Below is a small trained network, with its code and all its weights. Each question gives an input and a class and asks what happens when units are switched off, that is, made to give their printed mean instead of their output.

import numpy as np


def w(rows, s, z=0):
    codes = np.array(rows[::2]) - 128.0
    scale = np.full(codes.shape[1], s)
    scale[-1] = z or s
    return codes * scale


def f(y):
    return np.maximum(y, 0)


def log_softmax(a):
    a = a - a.max(-1, keepdims=True)
    return a - np.log(np.exp(a).sum(-1, keepdims=True))


def net(x, mask):
    res = np.array(x, float).reshape(1, 5) / 4 @ E
    y = f(res @ A[0][:, :-1].T + A[0][:, -1])
    res = res + np.where(mask, y, B[0][:, -1]) @ B[0][:, :-1]
    return log_softmax(res[-1] @ U[:, :-1].T + U[:, -1])


A, B = {}, {}
E = w([
[157,154,136,188,201,254,66],'x0',
[223,35,176,110,99,158,178],'x1',
[160,70,28,151,77,119,182],'x2',
[207,189,116,170,45,30,96],'x3',
[59,26,72,205,111,130,99],'x4',
],0.0065)
A[0] = w([
[141,219,196,68,137,140,110,193],'n1',
[91,182,151,190,127,177,30,147],'n2',
[113,2,98,99,51,64,164,254],'n3',
[158,60,77,68,210,156,162,173],'n4',
[88,222,62,108,135,141,91,192],'n5',
[215,74,145,60,208,159,176,130],'n6',
[17,142,162,130,164,219,66,210],'n7',
[201,182,146,195,38,70,100,159],'n8',
[215,178,139,175,45,77,77,150],'n9',
[175,37,124,188,188,218,134,158],'n10',
[146,208,213,38,150,148,148,165],'n11',
],0.0067,0.0043)
B[0] = w([
[171,171,97,132,46,73,128,215],'n1',
[139,102,89,212,120,150,88,191],'n2',
[231,4,31,245,32,80,61,254],'n3',
[105,112,125,171,142,160,197,189],'n4',
[166,138,75,153,81,98,66,198],'n5',
[124,150,148,140,165,138,186,188],'n6',
[114,149,88,165,125,127,89,222],'n7',
[89,2,125,219,146,143,81,212],'n8',
[119,14,153,248,123,159,132,208],'n9',
[68,129,149,153,223,191,119,215],'n10',
[158,202,133,110,71,37,193,212],'n11',
],0.0071,0.0082)
U = w([
[123,215,186,42,107,82,175,135],'0',
[115,72,205,1,140,126,100,2],'1',
[189,88,39,164,35,62,100,155],'2',
[168,110,193,90,103,99,229,117],'3',
[121,163,135,123,195,174,168,104],'4',
[110,35,162,165,177,196,131,152],'5',
],0.0082,0.0063)

Each question gives the input, the list of numbers given to net, and the class t.
The units are the neurons (one row each of A and B). Each row of codes is followed by its name. A weight is (code - 128) times the scale printed after its matrix; where a second scale follows, it is the last column's (A, B and U).
mask holds one flag per neuron, in row order. A switched-off neuron (its flag False) gives its mean, the last column of its row in B, instead of its output. The means were averaged over made-up inputs and are rounded, as every weight is.
A unit's drop is (log p(t) with every unit on - log p(t) with that unit switched off) / (log p(t) with every unit on - log p(t) with every unit switched off).
The circuit of an input: a set's keep is (log p(t) with only the set's units on - log p(t) with every unit switched off) / (log p(t) with every unit on - log p(t) with every unit switched off). Starting from all 11 units, units are removed one at a time, each time the one whose removal leaves the highest keep (on an exact tie, the one counted first), for as long as the keep stays at least 0.8.
circuit, biggest first: the units of the circuit, biggest drop first
top k neurons: the k neurons with the biggest drops, biggest first
drop when u is switched off: that unit's drop, to one decimal
input [-1,1,-7,1,-4], class 0: circuit, biggest first -> n3, n11
input [6,0,-1,-5,-5], class 4: top 2 neurons -> n3, n10
input [-5,-4,-3,1,-8], class 0: circuit, biggest first -> n3
input [-4,-5,-7,-4,-5], class 0: circuit, biggest first -> n3, n11
input [8,-1,-8,0,-4], class 2: top 2 neurons -> n2, n1
input [5,-8,-6,-1,-8], class 2: top 4 neurons -> n2, n5, n1, n7
input [-1,6,0,-2,5], class 5: top 3 neurons -> n10, n1, n11
input [6,1,6,-3,-8], class 4: top 2 neurons -> n3, n10
input [7,5,-1,5,-8], class 3: top 2 neurons -> n3, n11
input [2,-7,0,-8,-2], class 4: top 4 neurons -> n3, n8, n9, n4
input [0,7,-5,-7,-3], class 4: top 2 neurons -> n10, n3
input [4,3,-3,-5,-5], class 4: drop when n10 is switched off -> 0.2
input [6,-4,5,-2,-1], class 4: drop when n3 is switched off -> 0.7
input [1,7,7,-5,5], class 5: circuit, biggest first -> n10
input [-2,2,-7,0,-4], class 0: drop when n3 is switched off -> 0.4
